Below are the code and all the weights of a small trained network. Each question names an input and a target symbol and asks about switching units off, where a switched-off unit gives its printed mean instead of its output.

import numpy as np


def w(rows, s, z=0):
    codes = np.array(rows[::2]) - 128.0
    scale = np.full(codes.shape[1], s)
    scale[-1] = z or s
    return codes * scale


def f(y):
    return np.maximum(y, 0)


def softmax(a):
    e = np.exp(a - a.max(-1, keepdims=True))
    return e / e.sum(-1, keepdims=True)


def log_softmax(a):
    a = a - a.max(-1, keepdims=True)
    return a - np.log(np.exp(a).sum(-1, keepdims=True))


def net(x, mask):
    ids = ['βδημψω'.index(c) for c in x.split()]
    T = len(ids)
    res = E[ids] + P[:T]
    r = res
    for j in range(3):
        rows = slice(2 * j, 2 * j + 2)
        q, k, v = (r @ M[0][rows].T for M in (Q, K, V))
        z = softmax(np.where(np.tri(T) > 0, q @ k.T / 2**0.5, -1e9)) @ v
        o = O[0][rows]
        res = res + np.where(mask[j], z, o[:, -1]) @ o[:, :-1]
    y = f(res @ A[0][:, :-1].T + A[0][:, -1])
    res = res + np.where(mask[3:15], y, B[0][:, -1]) @ B[0][:, :-1]
    return log_softmax(res[-1] @ U[:, :-1].T + U[:, -1])


Q, K, V, O, A, B = {}, {}, {}, {}, {}, {}
E = w([
[85,131,56,29,116,131],'β',
[193,148,127,163,56,108],'δ',
[81,175,40,152,96,50],'η',
[132,152,242,44,195,75],'μ',
[88,112,192,75,46,120],'ψ',
[75,153,130,251,125,197],'ω',
],0.019)
P = w([
[201,15,119,126,218,88],'0',
[185,71,131,124,174,95],'1',
[156,108,145,131,121,105],'2',
[144,146,157,136,69,142],'3',
[135,184,145,150,24,173],'4',
[108,219,151,156,1,211],'5',
],0.0083)
Q[0] = w([
[93,88,107,129,165,186],'H0',
[225,90,184,211,199,236],'H0',
[156,56,163,170,86,181],'H1',
[73,94,52,148,178,147],'H1',
[163,134,187,154,170,151],'H2',
[247,138,158,94,25,188],'H2',
],0.013)
K[0] = w([
[128,9,152,126,152,139],'H0',
[173,118,110,125,183,60],'H0',
[106,39,145,173,142,244],'H1',
[149,54,157,119,227,63],'H1',
[207,162,151,80,199,203],'H2',
[81,189,200,116,103,205],'H2',
],0.012)
V[0] = w([
[134,116,194,126,163,63],'H0',
[47,174,96,68,208,160],'H0',
[174,34,69,107,121,111],'H1',
[123,124,131,215,182,128],'H1',
[250,166,125,158,182,111],'H2',
[143,254,116,184,72,161],'H2',
],0.0098)
O[0] = w([
[199,216,151,83,82,87,229],'H0',
[216,55,160,156,171,111,83],'H0',
[118,205,249,123,132,115,111],'H1',
[114,94,109,34,149,83,107],'H1',
[180,139,43,127,115,168,166],'H2',
[195,173,146,71,155,73,1],'H2',
],0.011,0.0057)
A[0] = w([
[105,93,150,128,179,45,141],'N0',
[67,88,87,194,75,150,140],'N1',
[137,102,120,99,138,76,150],'N2',
[194,120,50,84,161,51,60],'N3',
[15,168,121,173,110,144,76],'N4',
[69,104,100,145,99,244,253],'N5',
[150,31,116,73,208,167,75],'N6',
[120,158,118,176,134,64,81],'N7',
[165,104,77,200,96,126,140],'N8',
[153,89,133,198,155,193,130],'N9',
[138,78,203,98,144,119,211],'N10',
[248,68,160,96,86,84,180],'N11',
],0.011,0.0061)
B[0] = w([
[93,137,78,133,168,176,170],'N0',
[113,191,143,55,195,182,219],'N1',
[113,109,63,108,99,127,168],'N2',
[61,92,143,151,116,148,187],'N3',
[196,85,195,114,121,179,230],'N4',
[148,40,72,150,75,76,254],'N5',
[234,180,192,149,143,202,163],'N6',
[136,128,182,131,72,91,165],'N7',
[101,121,122,51,214,168,188],'N8',
[74,126,159,254,84,149,151],'N9',
[127,158,88,167,171,93,223],'N10',
[75,166,152,103,149,143,215],'N11',
],0.0098,0.0092)
U = w([
[97,128,116,216,94,157,53],'β',
[133,57,187,113,72,126,87],'δ',
[96,68,81,176,80,16,255],'η',
[109,210,151,96,181,160,124],'μ',
[255,154,70,202,41,98,154],'ψ',
[167,115,63,164,107,219,109],'ω',
],0.0087,0.0072)

Each question gives the input, a string of symbols that net reads in full, and the target symbol t.
The units are the heads (2 rows each of Q, K, V and O) and the neurons (one row each of A and B). Each row of codes is followed by its name. A weight is (code - 128) times the scale printed after its matrix; where a second scale follows, it is the last column's (O, A, B and U).
mask holds one flag per unit, heads first, then neurons. A switched-off unit (its flag False) gives its mean, the last column of its rows in O or B, instead of its output. The means were averaged over made-up inputs and are rounded, as every weight is.
A unit's drop is (log p(t) with every unit on - log p(t) with that unit switched off) / (log p(t) with every unit on - log p(t) with every unit switched off).
The circuit of an input: a set's keep is (log p(t) with only the set's units on - log p(t) with every unit switched off) / (log p(t) with every unit on - log p(t) with every unit switched off). Starting from the 12 units with the biggest drops (on a tie, the unit counted first), units are removed one at a time, each time the one whose removal leaves the highest keep (on an exact tie, the one counted first), for as long as the keep stays at least 0.8.
units of the circuit, in order: the units of the circuit, biggest drop first
k most important neurons: the k neurons with the biggest drops, biggest first
heads that matter: for each layer, one digit per head in row order, 1 if its drop is at least 0.15 and else 0, layers parted by /
input μ ψ μ, target ψ: heads that matter	111
input μ ω μ, target ω: units of the circuit, in order	(H2 N6 H1)
input ψ η ω μ δ, target η: most important neuron	(N4)
input β μ μ μ μ η, target η: heads that matter	001
input μ ψ η μ δ, target ω: units of the circuit, in order	(N5 N1 H0 N8)
input μ η ω ψ, target η: units of the circuit, in order	(H1 H2 N10)
input μ η μ δ β η, target μ: heads that matter	101
input μ δ μ δ μ, target δ: heads that matter	100
input ψ δ μ η μ, target η: units of the circuit, in order	(N1 N4 N6)
input η μ η, target μ: 2 most important neurons	(N1 N5)
input η δ ψ μ ψ δ, target δ: units of the circuit, in order	(H2 H0 N4)
input μ β μ, target β: heads that matter	111
input η μ μ ω μ, target ω: heads that matter	110
input μ ω β, target η: heads that matter	001
input δ δ μ δ δ, target ω: heads that matter	100
input β η β μ δ μ, target δ: heads that matter	110
input ψ δ ω η β, target η: heads that matter	101
input ψ μ ψ β μ, target β: units of the circuit, in order	(H1 H0 N9 H2)
input μ δ ψ μ β, target δ: heads that matter	001
input μ μ μ β ω ψ, target η: heads that matter	011
input μ ω δ, target η: units of the circuit, in order	(H1 N3)
input ψ ψ β δ η δ, target μ: 3 most important neurons	(N5 N8 N11)
input μ ψ μ δ η δ, target μ: 3 most important neurons	(N8 N5 N11)
